Below are the code and all the weights of a small trained network. Each question names an input and a class and asks about switching units off, where a switched-off unit gives its printed mean instead of its output.

import numpy as np


def w(rows, s, z=0):
    codes = np.array(rows[::2]) - 128.0
    scale = np.full(codes.shape[1], s)
    scale[-1] = z or s
    return codes * scale


def f(y):
    return np.maximum(y, 0)


def log_softmax(a):
    a = a - a.max(-1, keepdims=True)
    return a - np.log(np.exp(a).sum(-1, keepdims=True))


def net(x, mask):
    res = np.array(x, float).reshape(1, 7) / 4 @ E
    y = f(res @ A[0][:, :-1].T + A[0][:, -1])
    res = res + np.where(mask, y, B[0][:, -1]) @ B[0][:, :-1]
    return log_softmax(res[-1] @ U[:, :-1].T + U[:, -1])


A, B = {}, {}
E = w([
[128,128,129],'x0',
[9,67,139],'x1',
[127,128,129],'x2',
[128,127,128],'x3',
[158,47,46],'x4',
[171,52,215],'x5',
[128,127,128],'x6',
],0.014)
A[0] = w([
[193,159,138,235],'neuron 0',
[153,103,88,113],'neuron 1',
[80,222,113,216],'neuron 2',
[121,212,177,94],'neuron 3',
[201,162,123,244],'neuron 4',
[203,161,132,254],'neuron 5',
[105,100,168,113],'neuron 6',
[32,82,126,125],'neuron 7',
[59,98,182,195],'neuron 8',
[167,54,140,29],'neuron 9',
[129,169,81,177],'neuron 10',
[143,137,96,170],'neuron 11',
[166,98,170,80],'neuron 12',
[129,183,170,139],'neuron 13',
[127,143,246,114],'neuron 14',
[133,174,161,59],'neuron 15',
[96,106,206,159],'neuron 16',
[66,204,192,55],'neuron 17',
[94,152,69,154],'neuron 18',
[137,124,88,125],'neuron 19',
[203,163,158,245],'neuron 20',
[90,123,117,127],'neuron 21',
[123,180,170,156],'neuron 22',
[125,164,80,192],'neuron 23',
[102,179,123,178],'neuron 24',
[165,145,133,188],'neuron 25',
[7,71,122,136],'neuron 26',
[150,172,65,178],'neuron 27',
[119,187,88,207],'neuron 28',
[122,66,79,66],'neuron 29',
[57,187,54,143],'neuron 30',
],0.017,0.0059)
B[0] = w([
[92,106,117,209],'neuron 0',
[146,145,99,160],'neuron 1',
[161,25,136,235],'neuron 2',
[92,95,135,215],'neuron 3',
[104,97,106,218],'neuron 4',
[97,102,110,220],'neuron 5',
[158,158,115,175],'neuron 6',
[127,136,180,224],'neuron 7',
[176,171,136,230],'neuron 8',
[144,3,128,170],'neuron 9',
[147,155,85,187],'neuron 10',
[134,171,97,161],'neuron 11',
[84,119,145,166],'neuron 12',
[80,121,134,196],'neuron 13',
[112,202,105,232],'neuron 14',
[105,125,120,171],'neuron 15',
[151,177,120,214],'neuron 16',
[212,114,118,226],'neuron 17',
[87,152,140,184],'neuron 18',
[126,180,110,155],'neuron 19',
[71,131,124,221],'neuron 20',
[117,117,164,159],'neuron 21',
[81,116,148,197],'neuron 22',
[130,140,88,186],'neuron 23',
[142,86,135,187],'neuron 24',
[108,116,120,173],'neuron 25',
[123,140,196,250],'neuron 26',
[137,153,88,200],'neuron 27',
[171,124,102,202],'neuron 28',
[102,132,166,172],'neuron 29',
[87,115,194,218],'neuron 30',
],0.017,0.019)
U = w([
[97,38,74,6],'0',
[5,134,173,136],'1',
[228,65,202,199],'2',
[231,213,129,99],'3',
[175,125,6,203],'4',
],0.012,0.0019)

Each question gives the input, the list of numbers given to net, and the class t.
The units are the neurons (one row each of A and B). Each row of codes is followed by its name. A weight is (code - 128) times the scale printed after its matrix; where a second scale follows, it is the last column's (A, B and U).
mask holds one flag per neuron, in row order. A switched-off neuron (its flag False) gives its mean, the last column of its row in B, instead of its output. The means were averaged over made-up inputs and are rounded, as every weight is.
A unit's drop is (log p(t) with every unit on - log p(t) with that unit switched off) / (log p(t) with every unit on - log p(t) with every unit switched off).
The circuit of an input: a set's keep is (log p(t) with only the set's units on - log p(t) with every unit switched off) / (log p(t) with every unit on - log p(t) with every unit switched off). Starting from the 12 units with the biggest drops (on a tie, the unit counted first), units are removed one at a time, each time the one whose removal leaves the highest keep (on an exact tie, the one counted first), for as long as the keep stays at least 0.8.
units of the circuit, in order: the units of the circuit, biggest drop first
top k neurons: the k neurons with the biggest drops, biggest first
drop when u is switched off: that unit's drop, to one decimal
input [-6,-6,0,6,1,-1,8], class 4: units of the circuit, in order : neuron 26
input [6,-8,1,8,-2,1,-6], class 1: top 4 neurons : neuron 20; neuron 17; neuron 2; neuron 9
input [-3,1,-3,7,7,-6,-4], class 1: top 2 neurons : neuron 30; neuron 17
input [5,7,5,-2,8,1,-2], class 2: top 2 neurons : neuron 9; neuron 20
input [5,1,3,5,-6,1,-7], class 3: top 2 neurons : neuron 17; neuron 14
input [0,-6,4,8,2,0,-3], class 4: top 2 neurons : neuron 30; neuron 2
input [-5,-1,-4,4,1,1,-2], class 0: top 2 neurons : neuron 26; neuron 30
input [-5,-3,-5,0,1,1,-3], class 0: top 4 neurons : neuron 26; neuron 14; neuron 30; neuron 8
input [1,6,-8,2,0,-1,-6], class 2: drop when neuron 14 is switched off : 0.1
input [-4,2,-3,2,3,8,-5], class 2: drop when neuron 9 is switched off : 2.4
input [-7,0,-5,7,7,-5,-5], class 4: drop when neuron 27 is switched off : 0.3
